Below are the code and all the weights of a small trained network. Each question names an input and a class and asks about switching units off, where a switched-off unit gives its printed mean instead of its output.

import numpy as np


def w(rows, s, z=0):
    codes = np.array(rows[::2]) - 128.0
    scale = np.full(codes.shape[1], s)
    scale[-1] = z or s
    return codes * scale


def f(y):
    return np.maximum(y, 0)


def log_softmax(a):
    a = a - a.max(-1, keepdims=True)
    return a - np.log(np.exp(a).sum(-1, keepdims=True))


def net(x, mask):
    res = np.array(x, float).reshape(1, 8) / 4 @ E
    y = f(res @ A[0][:, :-1].T + A[0][:, -1])
    res = res + np.where(mask, y, B[0][:, -1]) @ B[0][:, :-1]
    return log_softmax(res[-1] @ U[:, :-1].T + U[:, -1])


A, B = {}, {}
E = w([
[166,82,125,133,121,6,172,149],'x0',
[66,148,200,101,183,152,134,78],'x1',
[201,175,117,159,181,173,106,181],'x2',
[121,133,74,149,66,102,154,56],'x3',
[107,202,182,176,112,107,131,108],'x4',
[117,130,209,79,67,96,80,106],'x5',
[157,115,179,175,124,111,33,96],'x6',
[109,80,158,186,187,112,164,129],'x7',
],0.011)
A[0] = w([
[156,143,82,123,119,205,119,113,197],'neuron 0',
[134,153,129,109,55,82,161,105,154],'neuron 1',
[105,102,114,132,58,45,151,142,201],'neuron 2',
[143,96,88,69,115,139,103,131,156],'neuron 3',
[31,129,173,118,77,122,100,67,131],'neuron 4',
[168,142,190,153,143,108,85,124,99],'neuron 5',
[125,143,132,164,117,71,94,163,150],'neuron 6',
[64,153,155,119,130,150,120,97,191],'neuron 7',
[189,148,120,118,117,135,135,124,157],'neuron 8',
[76,118,155,124,103,136,97,91,155],'neuron 9',
[163,72,88,99,104,138,123,116,177],'neuron 10',
[166,145,124,137,116,93,81,136,142],'neuron 11',
[106,155,94,134,81,77,138,148,124],'neuron 12',
[144,5,105,133,166,120,161,132,250],'neuron 13',
[139,71,115,132,212,149,197,135,235],'neuron 14',
],0.015,0.0025)
B[0] = w([
[134,193,2,193,103,180,100,124,201],'neuron 0',
[142,169,151,128,101,129,192,114,212],'neuron 1',
[172,110,160,68,112,149,201,118,236],'neuron 2',
[158,157,25,81,79,98,87,187,180],'neuron 3',
[57,190,140,70,106,92,81,46,254],'neuron 4',
[161,103,166,121,204,67,77,141,206],'neuron 5',
[163,84,191,148,131,121,115,70,187],'neuron 6',
[115,201,117,74,165,108,120,118,207],'neuron 7',
[127,144,98,178,125,103,117,143,164],'neuron 8',
[62,167,164,82,122,115,67,75,202],'neuron 9',
[123,103,42,98,52,90,116,162,186],'neuron 10',
[199,96,154,165,99,102,83,98,181],'neuron 11',
[164,129,175,156,68,170,194,95,187],'neuron 12',
[81,34,88,124,131,86,134,134,220],'neuron 13',
[81,77,105,137,189,171,148,135,216],'neuron 14',
],0.0095,0.016)
U = w([
[230,61,185,168,151,75,9,136,231],'0',
[132,202,115,125,241,217,119,203,201],'1',
[38,24,113,198,219,102,164,116,250],'2',
[137,55,84,69,97,87,82,184,11],'3',
[141,154,81,227,85,176,60,95,4],'4',
[19,191,148,69,138,99,72,54,119],'5',
[150,112,163,149,52,127,217,79,158],'6',
[159,196,117,167,99,66,126,110,110],'7',
],0.011,0.0023)

Each question gives the input, the list of numbers given to net, and the class t.
The units are the neurons (one row each of A and B). Each row of codes is followed by its name. A weight is (code - 128) times the scale printed after its matrix; where a second scale follows, it is the last column's (A, B and U).
mask holds one flag per neuron, in row order. A switched-off neuron (its flag False) gives its mean, the last column of its row in B, instead of its output. The means were averaged over made-up inputs and are rounded, as every weight is.
A unit's drop is (log p(t) with every unit on - log p(t) with that unit switched off) / (log p(t) with every unit on - log p(t) with every unit switched off).
The circuit of an input: a set's keep is (log p(t) with only the set's units on - log p(t) with every unit switched off) / (log p(t) with every unit on - log p(t) with every unit switched off). Starting from the 12 units with the biggest drops (on a tie, the unit counted first), units are removed one at a time, each time the one whose removal leaves the highest keep (on an exact tie, the one counted first), for as long as the keep stays at least 0.8.
circuit, biggest first: the units of the circuit, biggest drop first
k most important neurons: the k neurons with the biggest drops, biggest first
drop when u is switched off: that unit's drop, to one decimal
input [8,-3,1,-1,-3,5,0,8], class 2: circuit, biggest first : neuron 13
input [0,-2,-1,5,0,-3,7,-1], class 0: circuit, biggest first : neuron 11; neuron 4
input [1,0,-3,2,-2,-1,-8,-6], class 6: 2 most important neurons : neuron 12; neuron 1
input [0,2,7,3,7,0,-2,0], class 1: circuit, biggest first : neuron 4; neuron 10
input [-4,-5,-6,4,8,-5,0,7], class 6: 2 most important neurons : neuron 12; neuron 5
input [7,4,1,5,0,6,3,0], class 6: 2 most important neurons : neuron 2; neuron 1
input [1,-1,-8,-1,-3,-5,-5,-7], class 3: 2 most important neurons : neuron 3; neuron 10
input [1,4,5,-3,2,2,-5,0], class 1: 2 most important neurons : neuron 4; neuron 13
input [4,4,-6,3,-1,-3,6,6], class 2: 3 most important neurons : neuron 13; neuron 14; neuron 3
input [0,5,-4,0,-8,-1,0,0], class 3: circuit, biggest first : neuron 3; neuron 13
input [-2,-4,-6,-4,1,-5,5,-1], class 0: 3 most important neurons : neuron 4; neuron 14; neuron 0
input [6,-2,3,-5,0,5,-1,8], class 2: 2 most important neurons : neuron 13; neuron 14
input [-3,1,1,-1,4,-4,3,-7], class 4: 2 most important neurons : neuron 0; neuron 4
input [-1,-7,0,-1,-4,-6,6,4], class 2: circuit, biggest first : neuron 14
input [-5,4,6,-2,-4,3,1,8], class 2: 2 most important neurons : neuron 14; neuron 3
input [-1,3,7,6,8,1,-6,-1], class 7: 3 most important neurons : neuron 14; neuron 4; neuron 9
input [8,3,2,5,3,-6,5,2], class 2: 2 most important neurons : neuron 13; neuron 14
input [2,1,2,-6,7,0,-4,-3], class 1: drop when neuron 13 is switched off : 0.1
input [-7,-3,8,-8,-4,-3,2,-6], class 4: drop when neuron 0 is switched off : 0.7
input [3,3,-8,7,6,-8,-4,-1], class 6: drop when neuron 12 is switched off : 0.1
input [-7,-3,-1,-8,0,3,6,0], class 0: circuit, biggest first : neuron 5
